Here is a tiny trained network, its code and every weight. The questions are about switching its units off for an input and a class, where a switched-off unit gives its printed mean instead of its output.

import numpy as np


def w(rows, s, z=0):
    codes = np.array(rows[::2]) - 128.0
    scale = np.full(codes.shape[1], s)
    scale[-1] = z or s
    return codes * scale


def f(y):
    return np.maximum(y, 0)


def log_softmax(a):
    a = a - a.max(-1, keepdims=True)
    return a - np.log(np.exp(a).sum(-1, keepdims=True))


def net(x, mask):
    res = np.array(x, float).reshape(1, 4) / 4 @ E
    y = f(res @ A[0][:, :-1].T + A[0][:, -1])
    res = res + np.where(mask, y, B[0][:, -1]) @ B[0][:, :-1]
    return log_softmax(res[-1] @ U[:, :-1].T + U[:, -1])


A, B = {}, {}
E = w([
[192,107,89,188,181,81,114,193],'x0',
[93,85,95,142,50,35,179,136],'x1',
[95,80,167,65,148,140,181,206],'x2',
[248,160,90,68,95,176,138,144],'x3',
],0.016)
A[0] = w([
[73,160,193,53,45,181,175,4,48],'N0',
[119,100,100,133,22,54,219,145,28],'N1',
[127,87,194,71,148,101,149,197,11],'N2',
[199,88,120,223,174,85,114,206,3],'N3',
[56,99,210,198,197,121,130,96,24],'N4',
[222,152,78,51,66,176,141,156,48],'N5',
[138,177,89,192,91,93,42,42,27],'N6',
[140,143,201,108,188,166,100,142,38],'N7',
[90,98,167,62,172,141,219,222,61],'N8',
],0.011,0.0069)
B[0] = w([
[242,90,148,199,202,49,188,205,254],'N0',
[151,250,217,93,202,203,5,129,231],'N1',
[199,149,75,116,18,147,147,77,176],'N2',
[184,108,146,174,209,63,180,173,202],'N3',
[48,124,144,177,72,54,55,123,219],'N4',
[43,52,183,180,15,42,34,134,216],'N5',
[169,154,20,45,24,161,181,69,213],'N6',
[143,254,198,116,149,181,88,101,180],'N7',
[155,190,20,108,54,98,175,58,216],'N8',
],0.0087,0.019)
U = w([
[170,152,21,88,57,112,193,62,116],'0',
[29,49,162,161,63,12,44,136,109],'1',
[227,88,139,167,215,44,203,205,101],'2',
[180,223,190,96,199,213,1,106,122],'3',
[121,98,112,85,155,107,131,149,254],'4',
[82,50,119,75,147,172,207,131,116],'5',
[112,48,128,27,207,164,195,77,116],'6',
[96,118,108,77,149,190,146,152,116],'7',
],0.0093,0.028)

Each question gives the input, the list of numbers given to net, and the class t.
The units are the neurons (one row each of A and B). Each row of codes is followed by its name. A weight is (code - 128) times the scale printed after its matrix; where a second scale follows, it is the last column's (A, B and U).
mask holds one flag per neuron, in row order. A switched-off neuron (its flag False) gives its mean, the last column of its row in B, instead of its output. The means were averaged over made-up inputs and are rounded, as every weight is.
A unit's drop is (log p(t) with every unit on - log p(t) with that unit switched off) / (log p(t) with every unit on - log p(t) with every unit switched off).
The circuit of an input: a set's keep is (log p(t) with only the set's units on - log p(t) with every unit switched off) / (log p(t) with every unit on - log p(t) with every unit switched off). Starting from all 9 units, units are removed one at a time, each time the one whose removal leaves the highest keep (on an exact tie, the one counted first), for as long as the keep stays at least 0.8.
units of the circuit, in order: the units of the circuit, biggest drop first
top k neurons: the k neurons with the biggest drops, biggest first
drop of u: that unit's drop, to one decimal
input [0,0,-6,7], class 1: top 3 neurons => (N5 N8 N2)
input [6,3,-3,-4], class 2: units of the circuit, in order => (N3)
input [-7,1,1,-5], class 2: top 2 neurons => (N0 N5)
input [5,-1,-5,4], class 0: top 4 neurons => (N0 N6 N4 N1)
input [-1,4,2,-3], class 3: units of the circuit, in order => (N1 N5)
input [3,3,2,-2], class 4: units of the circuit, in order => (N0 N5 N6)
input [5,-3,-2,0], class 2: top 2 neurons => (N1 N3)
input [-2,5,4,-3], class 3: top 3 neurons => (N1 N6 N5)
input [-5,-7,7,-4], class 0: top 2 neurons => (N8 N1)
input [-3,3,2,-3], class 4: top 4 neurons => (N5 N3 N7 N1)
input [2,3,0,-1], class 4: top 4 neurons => (N0 N7 N5 N4)
input [-2,4,8,-7], class 0: top 2 neurons => (N8 N2)
input [-6,-8,8,7], class 0: top 4 neurons => (N8 N1 N2 N4)
input [-3,-6,7,-6], class 0: top 3 neurons => (N8 N1 N5)
input [-3,8,-8,-8], class 0: top 2 neurons => (N6 N5)
input [0,-8,-3,-8], class 1: units of the circuit, in order => (N4)
input [3,7,0,6], class 3: top 2 neurons => (N1 N4)
input [-7,-4,-1,1], class 2: drop of N0 => 0.7
input [-1,5,-4,3], class 3: drop of N2 => 0.1
input [4,5,7,-5], class 0: units of the circuit, in order => (N8)
input [-4,0,1,0], class 2: drop of N0 => 0.2
